(in the rows, 128 means zero)
Facts:
[bifer fefi tiser plotrogrin gaflu gituzuk figrir bribritel pliklos dromerak skofer grane duflas muruza ruflas retam druplu vulun pona fidral butrom drafle klofu nistiflos pogri vaskegom futil pledes skeplar seple flugizus bribu taple bizu mape pliplak stipur bridris pleflel bobran kivam rufis vuklefluk ruras nabon kliplin trodram dilil trimo fluplepo flezan bubras labru zazur trebro nugibel zutriklo safebas skoti grostan trofu zagin zasim plotres potum noflun skupla nako tiklen klukero bivok tiklok zodasto flisol pubrar miras kleru zeples plutren stodizam bufler rozik reski] Σ a
[roda briga klifes kliga musil kodre nastuma fegil sulen stumin vano gosul drutrir beve skemas suvoso flibi faflu ripum tetrubrel flegrom stifal vivibok flivun gropil tudrok zustol gagri voku klonir vudres basta dustus kludre pleplogin latre skigites ziseplu subros safi skizi] Σ c
[sigril lada pufli floplaras flemus sezok steplun skigin dritra draklil pokas vukik drobe klofa zetra brubrul grolim saritrul trozor kesuk vavapom skeka drudrar troste poklal zabrun skastibu stevum fladrok didror klustu teskik mutedru trabrik muvu vimem gruflok zasam tosan skimok plokun gelal plumugrul plubrifom flasti neple klodes fitar festus klufal skastuk fafu dobalik zogife skerem sokis letol geklape mobok trabrado bipleflur kerok somem] Σ b
{bifer roda briga tiser sigril lada bribritel dromerak musil duflas ruflas skigin nastuma draklil vulun fidral zetra skemas grolim ripum kesuk stifal gropil rufis fladrok mutedru trabrik bubras plokun zutriklo voku safebas vudres trofu zagin plotres potum flasti festus skastuk flisol zogife skizi bipleflur rozik reski somem} κ 134
{fefi gaflu figrir grane steplun retam kodre sulen butrom nistiflos vukik drobe vano pogri gosul pledes skeplar suvoso seple flugizus bribu trozor tetrubrel mape pliplak stipur drudrar vivibok zabrun stevum kivam tudrok vuklefluk nabon kliplin klustu vimem zasam tosan zazur gagri nugibel klonir grostan basta gelal noflun plubrifom tiklen klufal skigites miras skerem sokis ziseplu safi geklape bufler trabrado kerok} κ 452
{plotrogrin klifes floplaras flemus kliga muruza fegil pokas klofu klofa drutrir brubrul beve taple bizu flivun pleflel didror trimo flezan skimok zasim skupla nako klukero fitar pubrar kleru plutren} κ 214
{pufli gituzuk pliklos sezok druplu stumin drafle futil faflu vavapom flegrom bobran troste poklal skastibu ruras teskik muvu trebro plumugrul klodes tiklok zodasto latre mobok} κ 764
{skofer dritra pona vaskegom saritrul flibi skeka bridris trodram dilil fluplepo gruflok labru zustol skoti dustus kludre pleplogin neple bivok fafu dobalik zeples letol subros stodizam} κ 170
θ 335 <- bifer briga fefi tiser gituzuk bribritel kliga skigin fegil sulen vulun butrom nistiflos drobe pledes zetra skemas flibi seple bribu trozor tetrubrel bizu flegrom skeka bobran troste poklal skastibu stevum tudrok vuklefluk fladrok didror kliplin teskik mutedru trabrik trimo fluplepo vimem bubras zasam skimok voku skoti grostan gelal kludre zagin noflun plubrifom nako flasti neple klodes klukero bivok zodasto klufal skastuk fafu zogife zeples safi bipleflur reski somem
θ 909 <- roda sigril plotrogrin klifes gaflu figrir pliklos dromerak floplaras skofer flemus sezok musil ruflas dritra retam kodre stumin pona drafle klofu vukik klofa futil drutrir skeplar beve flugizus ripum vavapom pliplak stifal vivibok pleflel zabrun gropil rufis klustu trodram muvu zustol zazur plokun trebro klonir vudres trofu plumugrul skupla tiklen fitar festus latre flisol dobalik skerem sokis kleru ziseplu letol subros plutren stodizam bufler skizi trabrado kerok
θ 756 <- lada pufli grane steplun duflas muruza nastuma draklil druplu pokas fidral vano pogri vaskegom gosul brubrul suvoso grolim saritrul faflu taple kesuk mape stipur bridris drudrar flivun kivam ruras nabon dilil gruflok flezan tosan labru gagri nugibel zutriklo safebas basta dustus pleplogin zasim plotres potum tiklok pubrar skigites miras geklape mobok rozik
[bifer] Ξ trozor
[bifer nastuma skastuk reski] Ξ trimo
[briga fefi sezok steplun pokas gosul flugizus faflu bizu stipur skeka poklal zabrun gropil klustu trodram bubras zasam gagri klonir trofu dustus pleplogin neple klodes tiklen festus fafu pubrar zogife stodizam bipleflur kerok rozik somem] Ξ nako
[tiser kliga duflas dritra beve ripum bribu taple trabrik subros kerok] Ξ trofu
[klifes] Ξ pokas
[lada] Ξ kliga
[pufli pliklos futil taple poklal zustol plotres kerok] Ξ pona
[gaflu tudrok plokun] Ξ pufli
[gaflu floplaras grane draklil drutrir taple stifal flivun teskik zasam plubrifom sokis rozik] Ξ sigril
[gaflu] Ξ duflas
[gaflu] Ξ reski
[figrir drudrar] Ξ drobe
[bribritel festus] Ξ steplun
[bribritel draklil latre rozik] Ξ druplu
[pliklos flemus butrom klofu stevum tudrok trabrado] Ξ zasam
[pliklos dromerak] Ξ somem
[skofer sulen butrom] Ξ zagin
[sezok ripum trozor skizi] Ξ stifal
[sezok drutrir grolim] Ξ tiser
[sezok zutriklo] Ξ voku
[sezok plotres] Ξ flugizus
[steplun zabrun skastibu rufis zasam skimok safebas noflun fafu] Ξ basta
[duflas bribu] Ξ kerok
[retam] Ξ festus
[kodre fitar] Ξ dilil
[druplu] Ξ skizi
[fegil] Ξ draklil
[fegil] Ξ zasim
[sulen subros plutren] Ξ dromerak
[stumin] Ξ klufal
[vulun plumugrul] Ξ butrom
[fidral fluplepo zagin trabrado] Ξ nabon
[klofu] Ξ kludre
[klofu] Ξ trabrado
[nistiflos vaskegom flivun] Ξ beve
[drobe bivok] Ξ flemus
[vano] Ξ subros
[futil faflu fluplepo potum flasti tiklen klufal letol] Ξ taple
[pledes festus trabrado] Ξ muruza
[zetra faflu voku] Ξ gelal
[zetra flibi] Ξ roda
[zetra skupla] Ξ pliklos
[grolim] Ξ trodram
[saritrul bobran pleplogin] Ξ pubrar
[seple] Ξ fafu
[seple faflu flegrom festus] Ξ plubrifom
[bribu pleplogin] Ξ fidral
[tetrubrel grostan skerem kerok] Ξ gosul
[tetrubrel] Ξ flezan
[tetrubrel] Ξ faflu
[kesuk zodasto] Ξ stumin
[mape] Ξ vudres
[skeka] Ξ bridris
[stifal] Ξ stipur
[drudrar] Ξ didror
[pleflel trabrik subros] Ξ sokis
[zabrun] Ξ vavapom
[stevum trabrik miras subros] Ξ tiklen
[kivam] Ξ zetra
[rufis] Ξ skigin
[kliplin] Ξ safebas
[gruflok labru plotres] Ξ pliplak
[gruflok] Ξ pleplogin
[skimok] Ξ zazur
[skimok] Ξ trebro
[nugibel] Ξ zutriklo
[voku] Ξ muvu
[grostan] Ξ figrir
[kludre] Ξ klodes
[kludre] Ξ suvoso
[zasim] Ξ pledes
[skupla] Ξ vivibok
[neple] Ξ fladrok
[klukero miras rozik] Ξ tudrok
[klukero safi] Ξ nastuma
[fitar] Ξ bufler
[tiklok] Ξ skeka
[skastuk] Ξ skeplar
[flisol] Ξ kesuk
[zeples] Ξ briga
[letol] Ξ kivam
[letol] Ξ skoti
[safi] Ξ zogife
[geklape] Ξ teskik
[mobok] Ξ vulun
[bipleflur] Ξ plotrogrin

Known rows:
[119 159 112 134 100 136 137 122 146 121 113 119 162 118 118 146  96 111
 156 130 140 111 103 150 106  82 137 135  97 141 115 108  96 119 108 163] : trozor
[120 108 167 148 135 114 163 167 153 117  99 102 105 147 121 104 116 191
 111 143 184  91 140 162 107 115 153 106  92 100  95 124 159  95 142 128] : poklal
[124 114 175 118 150 119 165 130 121 104 106 125 104 149 120 118 132 218
 116 118 187  92 130 162 101 126 134  92 106  85  97 142 180  92 170  98] : nako
[149 126 134 123 163 155 171 153 106 111  43 117  92 161 130  70  65 243
 123 117 136 102 128 170 117  87 163 101 119 125 154 167 162  98 160 133] : dustus
[128 124 180 138 133 135 166 154 150 101  85 115  94 172 125 108 107 219
 123 117 205  75 123 170 108  97 154  97  81 103 108 145 172  77 156 127] : zogife
[136 128 134 137 142 123 155 126 142 122  48 124  94 157  93  85  68 203
 129 139 143 109 118 165 114  92 154  93 103 128 123 144 154 122 143 153] : skeka
[145 119 181 149 143 131 162 170 132  96  97 132  97 157 152 106  98 212
 123  99 175  85 140 180 111 103 155 115 102 117 141 163 178  75 153  93] : gropil
[134 127 118 115 119 147 139 154 111 108 109 111 145 179 148 108 124 169
  90 125 172 103 159  93 118  97 135 151 121 100 126 146 130 110 155 111] : rozik
[109 113 146 129 131 108 151 131 136 151 133 112 145 122 104 129 117 125
 108 149 128 125 144 165 115 144 123 118 116 130  71  81 117 139 133 130] : troste
[109 127 139 124 126 120 147 117 133 145 131 120 153 120 105 140 112 122
 125 139 128 122 131 171 113 130 123 119 112 137  80  88 112 135 132 137] : skigin
[138 121  94 168 139 123 123 138 149 145  78 131 134 108  97 101  74 134
 140 156  92 141 143 164 120 109 141 131 123 148 133 118 118 174 108 141] : letol
[127 122 122 149 131 114 132 152 139 128 132 129 158  99 124 134 121 137
 129 132 125 131 137 154 119 124 121 135 127 120 117 119 131 144 120  97] : dromerak
[117 129 141 116 128 103 158 119 106 137 135 118 146 110 126 137 107 118
 120 133 110 125 133 165 104 131 131 121 131 136  96  93 114 115 133 129] : skemas
[141 157  92 141  91 131 111 131 137 106 121 140 172 141 139 143 103 101
 135 117 136 125 130 100 118  75 127 169 120 136 149 140 103 131 116 121] : gaflu
[114 119  82 172 136 135 146 215 143 122 119  74 171  39 146 114 137 153
 153 169 142 115 132 135 100 107 148 141 120  70 128 111 114 124  88 132] : duflas
[140 125  90 147 141 110 127 128 133 139  86 139 142 104  94 106  80 144
 134 144  83 157 130 150 128 112 126 124 142 140 136 128 128 174 119 119] : skofer
[120 113 140 126 123  91 158 140 115 134 134 106 137 122 132 120 115 115
  97 150 123 120 156 141 102 134 139 132 135 124  96  96 118 111 133 125] : flegrom
[128 125  88 133 148 153 139 134 122 152  73 116 146 124 100  96  80 160
 130 152  92 135 140 161 127 111 137 126 126 143 121 111 107 166 128 155] : saritrul
[116 126 108 118 141 144 149 151 114 135 128 109 172 105 130 128 127 149
 121 134 124 129 137 145 121 124 118 134 129 112 106 108 116 139 133 112] : zutriklo
[119 166 111 104 111 122 145 107 127 121 122 132 171 105 110 156 101 126
 155 116 120 131  82 151 116  93 115 118 117 138 112 114 107 125 123 136] : vuklefluk

Rows:
No name comes twice in this set of rows, the named rows included.
[128 111 163 120 164 161 167 164 114 100  95 112 112 155 141 101 138 251
 115 112 196  80 145 158 109 116 139 107 103  74 116 158 180  92 175  91] -> pubrar
[138 113 141 198 141 124 151 230 176  82  85 100 106  90 149  97 123 228
 155 134 203  80 120 158 100  87 169 115  88  63 154 171 184  83 109  99] -> trofu
[129 133  94 115 138  98 144  99 118 146  85 130 140 107  81 112  80 142
 125 151  81 156 111 147 120 116 121 104 146 139 111 113 121 166 130 141] -> skoti
[122 103  74 176 117 130 124 198 126 115 126  75 163  82 158 105 159 120
 118 184 167 103 187  75  85 110 154 177 127  54 130 117 106 125 104 130] -> taple
[134 155 121 138 118 135 137 132 125 120 126 140 162 105 142 147  84 115
 158 103 108 122 115 174 114  92 132 142 118 160 145 121 108 117 113 124] -> kodre
[148 152  90 155  65 140  89 128 145 104 117 136 163 196 150 134  95  64
 112 130 159 107 169  66 112  59 144 204 105 148 153 138  81 128 115 146] -> sokis
[143 118  81 192 137 104 133 174 141 131  79 109 130  56 124  91  75 126
 153 168  83 137 143 155  99 101 163 138 137 127 159 124 118 146  83 144] -> subros
[139 159  92 125  56 128 106 104 131 105 113 125 158 208 140 133  97  62
 104 139 168 103 155  50 104  56 142 189 104 141 133 129  77 112 126 171] -> plubrifom
[125 106 175 137 163 176 162 165 122 108  92 110 104 169 140 100 128 241
 119 118 203  70 158 178 107 119 151 111  85  88 109 146 169  93 170 110] -> pokas
[143 121  97 163 141 108 134 142 126 138  85 129 130  93 116  98  69 129
 137 147  73 144 143 162 112 112 148 131 142 148 150 123 120 151 110 135] -> zustol
[140 161  69 110  79 156 113 126 109 104 117 119 182 186 155 129 110  96
 105 125 151 116 149  49 118  60 128 192 126 129 148 143  79 121 134 140] -> grane
[118 113 143 129 128 103 152 122 101 133 137 112 136 108 134 128 127 115
 113 147 129 112 161 150  86 139 139 132 129 112  97  95 120 114 136 126] -> fegil
[126 108 148 130 147 139 169 182 109 122 111  97 130 134 153  99 116 183
 102 132 148 100 161 156 112 124 151 130 122 107 118 123 138  95 146 112] -> faflu

The same nodes again, as new rows of numbers:
Known rows:
[120 112 123 147 141  88 117 105 119 113 134 143 120 123 126 124 133 151
 130  97 122 136 119 122 120 141 139 121 132 169 115 113 106 140 117 114
 131 133 125 134 107 146 126 119 127 166] : sokis
[155 158 109 114 111 120 154 142 134 119 128 136 121 134 133 128 117 156
 143 151 105 111 153 132 115 136 125 141 122 124 130 125 119 169 133 154
 107 143 117 149 117 120 140 133 114  87] : troste
[110 124 131 126 124 110 144 169 123 130 136 132 146 121 131 134 122 128
 122 104 126 111 128 121 113 136 122 107 144 146 125 124 125 145 130 142
 122 131 114 139 142 141 111 149 121 156] : vaskegom
[131 123 120 143 115 159 133 127 152 151 122 140 105 122 100 141 113 142
 124 151 120 116 113 128 132 145 121 110 160 127 139 108 137 153 119 143
 127 133 142 140 136 127 119 125 108 114] : musil
[156 151 117 106 164 112 114 135 118 111 153 144 132 122 127 118 138 132
 111 127 115 119 129 119 137  99 140 133 133 116 115 148 106 124 126 129
 106 133 138 123 124 137 127 125 142 103] : vimem
[169 107  98 166 105 141  92  96 146 131 118 123 112 134 110 132 108 144
 160 159 125 114 132 108 135 143 133 128 113 106 146 102 142 138 130 146
  91 124 132 142 134 143 115 132 108 107] : trebro
[ 92 137 147 122 123 122 161 162 120 131 126 121 151 130 155 153 121 111
 102 128 131 107 121 172 112 146 117 117 125 156 134 129 124 119 133 119
 160 133 133 132 147  91 129 140 113 126] : trabrik
[123 151 132 106 136 133 159 168 125 127 141 136 133 135 130 144 129 127
 107 140 120 115 141 148 116 132 128 121 137 129 121 135 118 143 128 140
 135 139 139 129 144 102 138 134 117  96] : skastuk
[122 123 133 117 134 140 130 108 116 124 131 133 111 142 149 139 135 134
 129 155 134 142 130 148 150 122 125 139 111 106 123 128 130 110 143  90
 114 113 129 119 106 108 135 102  97 113] : fladrok
[161 139 117 141 126 132 101 127 137 137 139 135 115 113 112 122 122 128
 138 124 117 124 121 104 121 133 145 120 147 128 123 125 119 143 130 145
 119 136 141 136 132 138 110 138 132 126] : vukik
[143 142 133 108 145 147 147 139 121 141 139 157 119 126 125 133 130 144
 116 166 114 124 142 132 127 125 128 137 150 101 118 136 124 143 128 135
 118 133 136 118 113 122 141 111 123  98] : skemas
[131 141 114 117 124 136 128 160 128 130 144 144 142 131 147 131 130 120
 130 127 124 113 141 120 122 108 130 135 123 104 124 141 125 134 134 135
  98 135 129 118 132 127 114 144 140 119] : bivok
[141 125 128 127 115 103 143 101 127 119 105 130 120 137 119 113 115 168
 140 129 112 145 147 116 121 139 115 143 112 138 130 121 113 157 130 148
 105 125 105 135 104 146 151  94 106 133] : druplu
[149 127 124 158 113 140 102  84 141 125 114 112 116 158 108 114 130 152
 162 139 136 156 143 116 142 130 131 146 106 104 123 120 132 135 122 134
 101 137 118 123 118 133 142 107 115 121] : vavapom
[105 124 150 112 140 122 144 141 123 131 132 122 151 117 113 130 124  97
 102 117 118 126 124 145 114 139 128 113 143 161 132 125 118 118 111 135
 169 141 130 124 134 122 145 123 136 130] : flivun
[121 142 132 128 108 131 124 148 127 133 119 103 131 128 167 146 121 104
 142 134 167 121 113 146 136 123 119 127 112 121 137 146 144 106 160 114
 128 116 123 130 139 106 100 167 148 134] : neple
[ 95 137 162 130 114 143 144 144 137 136 120 101 141 137 124 143 120 109
 110 124 141 134 131 154 118 145 119 120 136 144 125 136 139 129 133 120
 150 131 120 108 147 106 147 135 111 128] : grolim
[132 128 126 150 138 133 108 151 131 136 138 141 146 134 122 134 121 126
 123 117 126 114 132 103 131 118 148 120 142 119 120 117 126 135 120 140
 126 125 140 122 153 134 122 145 139 138] : skofer
[152 128 120 108 135 144 130 116 134 132 141 122 111 102 102 131 129 123
 118 134 112 121 121 116 117 129 136 110 155 121 118 126 123 140 126 130
 123 138 141 132 130 136 143 122 116 106] : brubrul
[147 121 118 132 138 140 122 101 145 139 132 130 104 114 110 134 141 136
 127 133 122 138 123 110 125 122 143 128 137 124 111 116 120 145 112 125
 134 138 145 121 126 139 129 117 125 118] : flemus

Rows:
No name comes twice in this set of rows, the named rows included.
[149 128 118 109 150  89 126  96 102 104 135 170  93 131 147 107 141 175
 130 127 118 141 128 130 135 106 125 141 119 128 107 135 101 130 124 104
 108 113 127 134  77 152 138  92 133 136] -> gelal
[139 128 129 145 123 109 133 120 137 119 123 150 116 144 101 123 122 168
 137 127  93 120 144 124 104 151 124 135 143 149 121  93 108 172 103 162
 112 144 121 143 117 140 146 106 121 124] -> stumin
[151 128 128 136 100 161 130 121 143 157 128 122 112 121 107 144 128 124
 133 154 144 135 135 121 134 123 145 133 125  88 134 124 148 149 142 133
 112 126 136 109 143 135 137 119  99 115] -> safebas
[125  85 132 153 140  92 145  52 121 118 126 165  76 119 119 122 126 196
 129 134 119 161  99 128 135 160 118 122 129 159 115  85 107 146 110  93
 113  96 136 146  82 151 142  71  74 161] -> sigril
[102 118 141 148 154 122 116 169 129 127 137 120 175 138 134 135 122  99
 109  85 119 109 120 128 116 134 144 122 130 163 135 117 114  99 114 139
 158 129 135 132 162 119 107 158 150 154] -> gaflu
[129 140 115 124 125 125 153 167 126 120 120 132 153 152 126 124 117 132
 130 140 107 100 147 133 110 138 120 139 110 145 131 123 115 140 133 162
 108 142 133 150 135 119 137 140 115  89] -> zodasto
[106 123 140 145 123 109 136 156 133 123 111 112 163 154 119 123 117 119
 126 104 119 124 142 132 111 151 124 134 117 163 131 103 123 134 114 153
 145 141 123 147 153 121 140 142 123 133] -> futil
[135 116 121 110 140 121 161 125 118 135 138 150 109 128 142 127 137 151
 110 155 123 124 132 128 128 119 135 140 129 111 123 118 127 146 125 128
 114 123 127 126 105 139 137 100  91 128] -> zagin
[170 108 110 134 115 129  80  56 125 120 126 146  63 106 109 101 129 160
 161 149 133 160 108 104 168 118 119 149 128  96 133 122 149 130 148 108
  78  99 126 135  78 156 112  89 126 143] -> basta
[133 118 119 141 113 132 121 107 126 128 120 124 107 113 128 130 128 144
 151 129 137 145 124 115 148 121 116 126 111 112 136 135 136 130 152 115
  97 114 113 126 114 151 108 132 115 159] -> bridris
[135 157 120 129  97 119 144 116 127 124  96 119 122 144 140 128 121 145
 153 146 142 140 147 139 131 136 102 150  87 113 127 143 132 134 149 138
 120 128 100 137 111 113 133 142 117 111] -> klodes
[122  54 118 161 139  92 107  75 115 116 128 152  89 109 128 122 120 166
 130 115 124 134 101 130 161 147 123 120 113 149 126  85 117 111 132  86
  95  89 144 151 105 142  95  95  99 180] -> pona
[150 136 117 129 131 154 114 149 145 145 142 121 131 111 106 146 130 102
 113 134 117 104 114 119 111 127 154 107 159 133 127 120 127 131 111 153
 145 148 158 132 154 127 118 148 132  98] -> fitar
[124 104 133 151 133 119 109 124 128 117 123 115 157 154 117 116 122 134
 140 124 127 132 142 121 129 135 127 138 112 141 134  98 115 114 108 132
 129 138 134 139 136 120 136 119 124 123] -> pliklos
[122 110 106 117 137 100 149 144 108 123 141 162 104 117 148 125 117 151
 119 119 117 108 121 125 127 134 123 119 121 139 127 114 119 138 140 126
  94 110 132 145 108 139 109 125 120 140] -> skoti

